Here is a tiny trained network, its code and every weight. The questions are about switching its units off for an input and a class, where a switched-off unit gives its printed mean instead of its output.

import numpy as np


def w(rows, s, z=0):
    codes = np.array(rows[::2]) - 128.0
    scale = np.full(codes.shape[1], s)
    scale[-1] = z or s
    return codes * scale


def f(y):
    return y / 2 * (1 + np.tanh(0.7978845608 * (y + 0.044715 * y**3)))


def log_softmax(a):
    a = a - a.max(-1, keepdims=True)
    return a - np.log(np.exp(a).sum(-1, keepdims=True))


def net(x, mask):
    res = np.array(x, float).reshape(1, 6) / 4 @ E
    y = f(res @ A[0][:, :-1].T + A[0][:, -1])
    res = res + np.where(mask, y, B[0][:, -1]) @ B[0][:, :-1]
    return log_softmax(res[-1] @ U[:, :-1].T + U[:, -1])


A, B = {}, {}
E = w([
[175,154,196,123,45,89,171,148,62,211,66],'x0',
[192,221,125,116,91,234,86,106,58,51,197],'x1',
[71,61,84,169,83,155,82,185,82,253,235],'x2',
[135,200,145,218,161,179,73,245,165,155,72],'x3',
[209,102,46,62,126,213,125,103,152,213,65],'x4',
[125,136,131,119,122,123,117,124,136,134,131],'x5',
],0.0079)
A[0] = w([
[169,155,125,101,150,117,122,88,167,103,66,80],'n0',
[101,59,96,137,129,88,136,176,212,133,67,146],'n1',
[167,114,56,94,124,165,127,97,147,165,90,119],'n2',
[138,201,88,116,70,175,90,55,77,76,206,109],'n3',
[86,112,82,131,244,185,69,115,209,81,188,83],'n4',
[123,146,169,131,77,92,137,123,25,179,85,80],'n5',
[191,76,68,88,109,184,110,146,157,190,127,129],'n6',
[163,160,165,112,75,89,164,139,68,163,68,56],'n7',
[185,117,45,64,154,158,138,124,192,173,50,135],'n8',
[69,134,217,179,137,65,126,124,130,76,179,127],'n9',
[171,172,185,116,151,100,168,78,183,39,82,112],'n10',
[88,86,130,124,160,79,139,136,163,173,78,118],'n11',
[203,184,125,104,103,195,104,134,70,70,182,131],'n12',
[170,178,155,78,175,119,177,96,149,80,37,81],'n13',
[200,188,134,101,84,210,59,116,50,90,176,118],'n14',
[163,150,226,137,66,124,153,151,96,167,65,78],'n15',
[92,104,46,156,193,155,92,110,178,74,171,77],'n16',
[150,118,116,104,145,196,111,101,161,178,92,92],'n17',
[134,103,105,130,39,106,84,173,76,216,187,90],'n18',
[87,55,163,116,168,79,142,107,144,150,89,113],'n19',
[60,119,121,85,161,94,189,146,166,164,93,111],'n20',
[93,59,52,164,113,159,79,164,91,194,235,94],'n21',
[159,151,178,114,69,135,162,144,92,157,132,83],'n22',
[126,2,136,42,85,90,181,19,96,100,159,2],'n23',
[105,69,118,140,191,53,165,101,184,201,116,108],'n24',
[114,143,130,158,169,132,74,228,169,152,58,71],'n25',
[65,110,76,118,246,146,88,90,209,88,174,96],'n26',
[82,150,193,174,119,57,107,169,108,83,184,128],'n27',
[175,107,69,102,136,185,126,130,150,157,78,127],'n28',
[119,77,110,122,143,45,132,150,177,152,108,146],'n29',
[187,150,131,103,164,113,111,114,194,43,65,83],'n30',
[197,104,79,73,102,165,129,158,163,151,120,104],'n31',
[154,192,154,230,184,199,52,235,187,161,41,22],'n32',
[77,138,176,147,133,85,165,170,92,75,160,108],'n33',
[121,158,182,190,121,144,143,226,177,101,136,65],'n34',
],0.0071,0.0027)
B[0] = w([
[84,117,109,168,89,108,147,163,164,107,152,168],'n0',
[168,212,140,170,179,135,83,149,69,161,129,198],'n1',
[96,129,178,153,95,178,163,92,139,131,170,190],'n2',
[146,192,121,144,182,115,69,137,104,156,113,224],'n3',
[205,39,132,68,115,173,117,147,132,180,30,223],'n4',
[194,52,120,60,72,162,121,148,158,171,64,181],'n5',
[57,109,200,169,106,155,163,112,155,150,172,213],'n6',
[166,74,124,95,88,151,98,133,127,138,57,177],'n7',
[72,135,222,178,132,177,187,94,148,159,146,218],'n8',
[67,135,221,168,71,224,171,81,149,171,152,208],'n9',
[108,134,77,171,108,66,183,208,168,102,124,212],'n10',
[173,181,132,160,207,144,116,164,89,147,125,184],'n11',
[155,183,153,189,198,158,82,152,53,154,125,222],'n12',
[63,83,52,187,118,50,157,217,168,63,131,201],'n13',
[143,218,132,183,191,110,79,158,85,177,118,239],'n14',
[198,41,128,51,94,172,96,137,132,171,38,188],'n15',
[191,54,135,76,95,189,109,137,147,163,57,201],'n16',
[113,127,172,152,122,163,179,93,149,106,153,174],'n17',
[116,127,71,126,106,102,158,196,184,80,129,226],'n18',
[146,174,111,157,176,115,76,128,80,169,128,182],'n19',
[180,193,134,153,168,131,96,132,102,131,128,176],'n20',
[64,114,19,196,85,6,175,240,219,46,104,255],'n21',
[153,92,122,86,135,133,114,169,108,152,88,164],'n22',
[122,146,43,33,119,51,77,29,81,16,240,228],'n23',
[159,181,130,165,174,124,84,152,86,134,119,204],'n24',
[125,151,78,79,142,83,98,75,93,73,205,198],'n25',
[204,51,144,73,93,189,111,131,128,205,66,219],'n26',
[82,129,213,154,78,192,212,89,160,180,163,207],'n27',
[61,132,208,157,124,201,190,62,143,160,157,192],'n28',
[146,200,139,166,186,139,80,142,70,146,124,186],'n29',
[107,127,80,147,94,89,139,203,180,100,107,197],'n30',
[96,146,174,160,107,175,157,109,143,133,136,181],'n31',
[118,117,47,2,103,64,73,2,109,31,240,252],'n32',
[91,113,179,138,122,189,193,66,134,174,127,183],'n33',
[94,140,128,97,130,128,126,70,110,119,159,184],'n34',
],0.0067,0.0094)
U = w([
[86,129,82,176,104,86,174,233,195,89,125,36],'0',
[174,209,162,181,215,138,90,143,55,149,125,251],'1',
[69,134,247,158,101,172,201,52,154,145,154,167],'2',
[132,140,85,32,126,101,105,12,95,64,193,59],'3',
[224,54,152,59,101,161,122,144,143,162,51,93],'4',
],0.012,0.00032)

Each question gives the input, the list of numbers given to net, and the class t.
The units are the neurons (one row each of A and B). Each row of codes is followed by its name. A weight is (code - 128) times the scale printed after its matrix; where a second scale follows, it is the last column's (A, B and U).
mask holds one flag per neuron, in row order. A switched-off neuron (its flag False) gives its mean, the last column of its row in B, instead of its output. The means were averaged over made-up inputs and are rounded, as every weight is.
A unit's drop is (log p(t) with every unit on - log p(t) with that unit switched off) / (log p(t) with every unit on - log p(t) with every unit switched off).
The circuit of an input: a set's keep is (log p(t) with only the set's units on - log p(t) with every unit switched off) / (log p(t) with every unit on - log p(t) with every unit switched off). Starting from the 12 units with the biggest drops (on a tie, the unit counted first), units are removed one at a time, each time the one whose removal leaves the highest keep (on an exact tie, the one counted first), for as long as the keep stays at least 0.8.
circuit, biggest first: the units of the circuit, biggest drop first
top k neurons: the k neurons with the biggest drops, biggest first
drop when u is switched off: that unit's drop, to one decimal
input [-1,5,-3,-5,-6,-4], class 2: circuit, biggest first -> [n9]
input [4,7,-1,4,8,-5], class 2: top 3 neurons -> [n28, n6, n8]
input [8,-7,-3,-8,6,-5], class 3: top 2 neurons -> [n23, n14]
input [-8,4,7,2,-7,3], class 4: circuit, biggest first -> [n4, n16]
input [3,-1,-1,4,-4,2], class 2: top 2 neurons -> [n23, n27]
input [2,0,6,-1,5,5], class 0: top 2 neurons -> [n21, n18]
input [0,-4,-3,5,-6,3], class 2: top 2 neurons -> [n9, n27]
input [-7,7,-3,1,7,5], class 1: top 3 neurons -> [n14, n12, n3]
input [-8,-7,-5,8,-1,6], class 3: top 3 neurons -> [n32, n25, n34]
input [-7,8,-2,-3,1,6], class 1: top 2 neurons -> [n14, n12]
input [-7,-2,-5,2,-7,2], class 2: top 4 neurons -> [n9, n27, n33, n15]
input [-8,6,-4,5,7,-3], class 4: top 3 neurons -> [n4, n16, n26]
input [8,7,5,-6,2,3], class 4: top 3 neurons -> [n5, n15, n7]
input [8,2,-6,-6,2,-5], class 4: top 2 neurons -> [n15, n21]
input [2,-1,-5,-1,7,-5], class 2: circuit, biggest first -> [n8]
input [2,8,3,-7,6,-7], class 1: top 2 neurons -> [n14, n12]
input [-3,-8,7,1,-3,8], class 1: top 4 neurons -> [n1, n29, n24, n11]
input [6,5,7,3,4,3], class 0: top 2 neurons -> [n21, n18]
input [-4,5,-7,1,-5,-3], class 0: drop when n10 is switched off -> 0.1
input [-4,-1,2,4,-6,3], class 2: drop when n28 is switched off -> 0.0
input [8,-3,5,6,2,-5], class 4: circuit, biggest first -> [n15]
input [6,2,6,-6,6,-4], class 0: drop when n32 is switched off -> 0.4
input [-1,-3,-3,6,1,-6], class 3: drop when n32 is switched off -> 0.3
